Here is a tiny trained network, its code and every weight. The questions are about switching its units off for an input and a class, where a switched-off unit gives its printed mean instead of its output.

import numpy as np


def w(rows, s, z=0):
    codes = np.array(rows[::2]) - 128.0
    scale = np.full(codes.shape[1], s)
    scale[-1] = z or s
    return codes * scale


def f(y):
    return np.maximum(y, 0)


def log_softmax(a):
    a = a - a.max(-1, keepdims=True)
    return a - np.log(np.exp(a).sum(-1, keepdims=True))


def net(x, mask):
    res = np.array(x, float).reshape(1, 7) / 4 @ E
    y = f(res @ A[0][:, :-1].T + A[0][:, -1])
    res = res + np.where(mask, y, B[0][:, -1]) @ B[0][:, :-1]
    return log_softmax(res[-1] @ U[:, :-1].T + U[:, -1])


A, B = {}, {}
E = w([
[143,123,123,130,130,116,121,127],'x0',
[119,130,152,123,124,137,135,126],'x1',
[78,6,136,108,206,125,94,128],'x2',
[91,143,167,166,184,22,164,217],'x3',
[126,95,127,143,103,128,149,138],'x4',
[123,109,163,127,104,128,139,131],'x5',
[165,107,93,4,141,151,184,182],'x6',
],0.014)
A[0] = w([
[155,100,128,112,77,169,64,112,254],'N1',
[182,183,109,156,75,182,168,135,250],'N2',
[157,203,142,162,96,117,164,172,212],'N3',
[89,88,133,172,217,98,117,167,157],'N4',
[113,77,135,69,153,123,135,152,108],'N5',
[72,102,139,175,154,130,101,70,195],'N6',
[181,132,125,6,150,126,195,161,177],'N7',
[174,142,110,153,92,156,113,70,190],'N8',
[84,88,105,113,111,223,78,84,217],'N9',
[108,162,142,152,142,73,171,190,177],'N10',
[157,73,114,62,111,169,99,95,190],'N11',
[126,205,129,112,133,121,117,115,202],'N12',
],0.015,0.007)
B[0] = w([
[197,75,134,142,145,128,167,84,207],'N1',
[181,122,140,89,11,124,142,93,237],'N2',
[132,110,82,201,46,105,63,109,226],'N3',
[113,156,216,116,147,106,188,158,231],'N4',
[22,99,128,96,179,172,111,180,192],'N5',
[178,113,190,142,169,71,74,115,202],'N6',
[121,91,58,83,78,249,126,220,255],'N7',
[209,168,144,114,130,138,171,85,209],'N8',
[201,64,100,125,150,95,105,72,219],'N9',
[54,173,110,152,81,117,25,207,228],'N10',
[144,94,72,93,162,174,156,98,215],'N11',
[131,117,149,166,76,140,139,120,187],'N12',
],0.011,0.022)
U = w([
[162,160,170,142,87,115,143,7,150],'0',
[149,148,92,55,58,187,204,110,92],'1',
[156,89,121,168,237,120,95,44,192],'2',
[126,75,35,60,213,147,124,103,60],'3',
[94,177,121,213,90,91,72,94,165],'4',
[124,126,63,129,80,150,61,198,1],'5',
[107,154,214,96,158,65,115,157,188],'6',
[59,147,124,95,197,162,144,205,180],'7',
],0.012,0.0032)

Each question gives the input, the list of numbers given to net, and the class t.
The units are the neurons (one row each of A and B). Each row of codes is followed by its name. A weight is (code - 128) times the scale printed after its matrix; where a second scale follows, it is the last column's (A, B and U).
mask holds one flag per neuron, in row order. A switched-off neuron (its flag False) gives its mean, the last column of its row in B, instead of its output. The means were averaged over made-up inputs and are rounded, as every weight is.
A unit's drop is (log p(t) with every unit on - log p(t) with that unit switched off) / (log p(t) with every unit on - log p(t) with every unit switched off).
The circuit of an input: a set's keep is (log p(t) with only the set's units on - log p(t) with every unit switched off) / (log p(t) with every unit on - log p(t) with every unit switched off). Starting from all 12 units, units are removed one at a time, each time the one whose removal leaves the highest keep (on an exact tie, the one counted first), for as long as the keep stays at least 0.8.
units of the circuit, in order: the units of the circuit, biggest drop first
top k neurons: the k neurons with the biggest drops, biggest first
drop when u is switched off: that unit's drop, to one decimal
input [0,2,1,8,5,-4,-1], class 6: units of the circuit, in order : N4
input [-8,-2,-5,0,-7,-4,-7], class 0: top 3 neurons : N8, N2, N10
input [1,-3,0,-3,0,5,-8], class 0: top 2 neurons : N8, N5
input [-5,-5,0,-8,7,7,-6], class 0: top 3 neurons : N8, N2, N5
input [-3,-5,7,5,3,-8,1], class 7: top 2 neurons : N5, N2
input [3,0,1,-7,-3,1,5], class 3: top 2 neurons : N9, N11
input [-3,-5,7,-8,-3,8,1], class 3: top 2 neurons : N11, N5
input [6,-4,1,0,-5,-5,7], class 3: drop when N3 is switched off : 0.4
input [-1,3,1,-1,-4,-3,-5], class 2: drop when N2 is switched off : 0.5
input [-3,-6,-3,1,-2,2,-2], class 4: drop when N7 is switched off : 0.7
